Here is a tiny trained network, its code and every weight. The questions are about switching its units off for an input and a class, where a switched-off unit gives its printed mean instead of its output.

import numpy as np


def w(rows, s, z=0):
    codes = np.array(rows[::2]) - 128.0
    scale = np.full(codes.shape[1], s)
    scale[-1] = z or s
    return codes * scale


def f(y):
    return y / 2 * (1 + np.tanh(0.7978845608 * (y + 0.044715 * y**3)))


def log_softmax(a):
    a = a - a.max(-1, keepdims=True)
    return a - np.log(np.exp(a).sum(-1, keepdims=True))


def net(x, mask):
    res = np.array(x, float).reshape(1, 6) / 4 @ E
    y = f(res @ A[0][:, :-1].T + A[0][:, -1])
    res = res + np.where(mask, y, B[0][:, -1]) @ B[0][:, :-1]
    return log_softmax(res[-1] @ U[:, :-1].T + U[:, -1])


A, B = {}, {}
E = w([
[157,42,181,138,231,91],'x0',
[172,21,119,181,109,26],'x1',
[110,39,107,43,179,162],'x2',
[180,175,141,102,174,50],'x3',
[228,135,239,149,124,255],'x4',
[169,115,69,154,134,157],'x5',
],0.0085)
A[0] = w([
[93,158,115,44,195,110,219],'neuron 0',
[87,102,74,116,9,134,157],'neuron 1',
[227,82,188,203,128,107,92],'neuron 2',
[189,112,178,150,112,106,165],'neuron 3',
[170,57,169,174,65,140,166],'neuron 4',
[104,88,205,76,147,60,154],'neuron 5',
[177,207,152,198,98,148,199],'neuron 6',
[142,149,54,132,78,67,139],'neuron 7',
[178,157,152,156,112,176,181],'neuron 8',
[255,140,87,142,104,135,198],'neuron 9',
[108,164,153,79,222,190,135],'neuron 10',
[123,52,104,195,90,67,254],'neuron 11',
[104,110,127,80,184,217,189],'neuron 12',
[171,155,81,174,72,181,239],'neuron 13',
[109,192,157,147,134,107,191],'neuron 14',
[63,152,185,79,103,167,162],'neuron 15',
[149,29,123,147,198,162,166],'neuron 16',
[168,178,131,129,90,58,137],'neuron 17',
[115,110,90,44,60,174,208],'neuron 18',
[84,116,61,104,200,205,250],'neuron 19',
[144,85,49,60,243,194,146],'neuron 20',
[83,150,211,46,74,193,167],'neuron 21',
[175,81,119,135,240,43,244],'neuron 22',
[205,110,126,73,136,124,67],'neuron 23',
[197,102,162,177,113,72,201],'neuron 24',
[132,110,173,132,72,63,132],'neuron 25',
[113,128,121,159,178,11,173],'neuron 26',
[107,74,221,106,182,175,229],'neuron 27',
[77,116,29,188,54,164,174],'neuron 28',
[201,110,81,39,211,140,210],'neuron 29',
[65,209,139,200,132,169,169],'neuron 30',
[189,55,196,165,146,145,168],'neuron 31',
],0.0096,0.0034)
B[0] = w([
[195,194,80,171,100,98,201],'neuron 0',
[24,198,202,206,91,138,205],'neuron 1',
[84,38,141,235,107,136,205],'neuron 2',
[161,41,180,127,91,124,173],'neuron 3',
[73,78,93,156,127,213,188],'neuron 4',
[143,107,119,133,80,62,185],'neuron 5',
[194,70,226,126,163,213,197],'neuron 6',
[63,128,225,163,102,41,200],'neuron 7',
[213,119,183,130,85,171,182],'neuron 8',
[155,121,113,240,162,133,183],'neuron 9',
[174,167,65,127,64,146,188],'neuron 10',
[58,116,157,172,187,108,228],'neuron 11',
[170,165,24,112,90,104,196],'neuron 12',
[85,163,195,208,85,208,197],'neuron 13',
[203,164,166,36,167,160,164],'neuron 14',
[211,193,112,86,33,169,180],'neuron 15',
[96,113,45,92,180,144,210],'neuron 16',
[188,105,183,132,141,96,171],'neuron 17',
[134,178,91,255,59,126,198],'neuron 18',
[120,172,43,195,123,143,212],'neuron 19',
[143,165,32,147,167,208,214],'neuron 20',
[244,220,82,76,52,97,203],'neuron 21',
[139,92,99,57,220,32,245],'neuron 22',
[203,129,80,115,136,109,149],'neuron 23',
[154,40,148,150,164,74,196],'neuron 24',
[141,80,125,67,208,74,160],'neuron 25',
[155,189,198,27,167,30,223],'neuron 26',
[69,94,101,65,41,150,208],'neuron 27',
[61,195,186,184,112,171,221],'neuron 28',
[205,142,2,105,188,129,205],'neuron 29',
[49,213,198,20,164,219,191],'neuron 30',
[85,72,106,119,108,160,212],'neuron 31',
],0.0062,0.011)
U = w([
[171,124,151,109,136,7,68],'0',
[139,114,54,109,224,182,190],'1',
[98,33,120,114,157,105,9],'2',
[182,146,96,108,67,117,164],'3',
[167,78,157,193,93,138,34],'4',
[121,173,180,84,131,174,253],'5',
[76,160,143,170,84,129,119],'6',
],0.013,0.0024)

Each question gives the input, the list of numbers given to net, and the class t.
The units are the neurons (one row each of A and B). Each row of codes is followed by its name. A weight is (code - 128) times the scale printed after its matrix; where a second scale follows, it is the last column's (A, B and U).
mask holds one flag per neuron, in row order. A switched-off neuron (its flag False) gives its mean, the last column of its row in B, instead of its output. The means were averaged over made-up inputs and are rounded, as every weight is.
A unit's drop is (log p(t) with every unit on - log p(t) with that unit switched off) / (log p(t) with every unit on - log p(t) with every unit switched off).
The circuit of an input: a set's keep is (log p(t) with only the set's units on - log p(t) with every unit switched off) / (log p(t) with every unit on - log p(t) with every unit switched off). Starting from the 12 units with the biggest drops (on a tie, the unit counted first), units are removed one at a time, each time the one whose removal leaves the highest keep (on an exact tie, the one counted first), for as long as the keep stays at least 0.8.
units of the circuit, in order: the units of the circuit, biggest drop first
most important unit: the unit with the biggest drop
k most important neurons: the k neurons with the biggest drops, biggest first
drop of u: that unit's drop, to one decimal
input [-4,6,-5,-1,0,-4], class 4: units of the circuit, in order : [neuron 22; neuron 6; neuron 24]
input [4,-4,-7,4,0,-2], class 5: units of the circuit, in order : [neuron 30; neuron 14]
input [-7,-4,-8,8,-8,-4], class 5: most important unit : neuron 30
input [-5,8,4,0,-3,0], class 0: units of the circuit, in order : [neuron 26; neuron 7]
input [-4,2,-4,-2,2,8], class 4: 2 most important neurons : [neuron 6; neuron 9]
input [-7,6,-4,2,-1,4], class 6: 3 most important neurons : [neuron 1; neuron 28; neuron 7]
input [-8,-5,-4,3,-4,3], class 5: 2 most important neurons : [neuron 30; neuron 14]
input [-4,-1,-7,4,-8,-3], class 0: 3 most important neurons : [neuron 26; neuron 7; neuron 17]
input [-6,-6,3,-3,7,5], class 3: 2 most important neurons : [neuron 21; neuron 12]
input [-2,-2,-2,7,7,-1], class 4: 2 most important neurons : [neuron 9; neuron 26]
input [-8,1,-7,6,7,-4], class 5: 3 most important neurons : [neuron 30; neuron 14; neuron 18]
input [0,8,5,6,3,-8], class 2: drop of neuron 31 : 0.2
input [7,5,1,-8,8,6], class 2: drop of neuron 16 : 0.1
input [-1,-3,3,3,-5,-2], class 0: drop of neuron 22 : -0.3
input [4,-2,-6,2,6,-3], class 4: most important unit : neuron 2
input [5,-6,-5,2,-7,6], class 0: drop of neuron 26 : 0.1
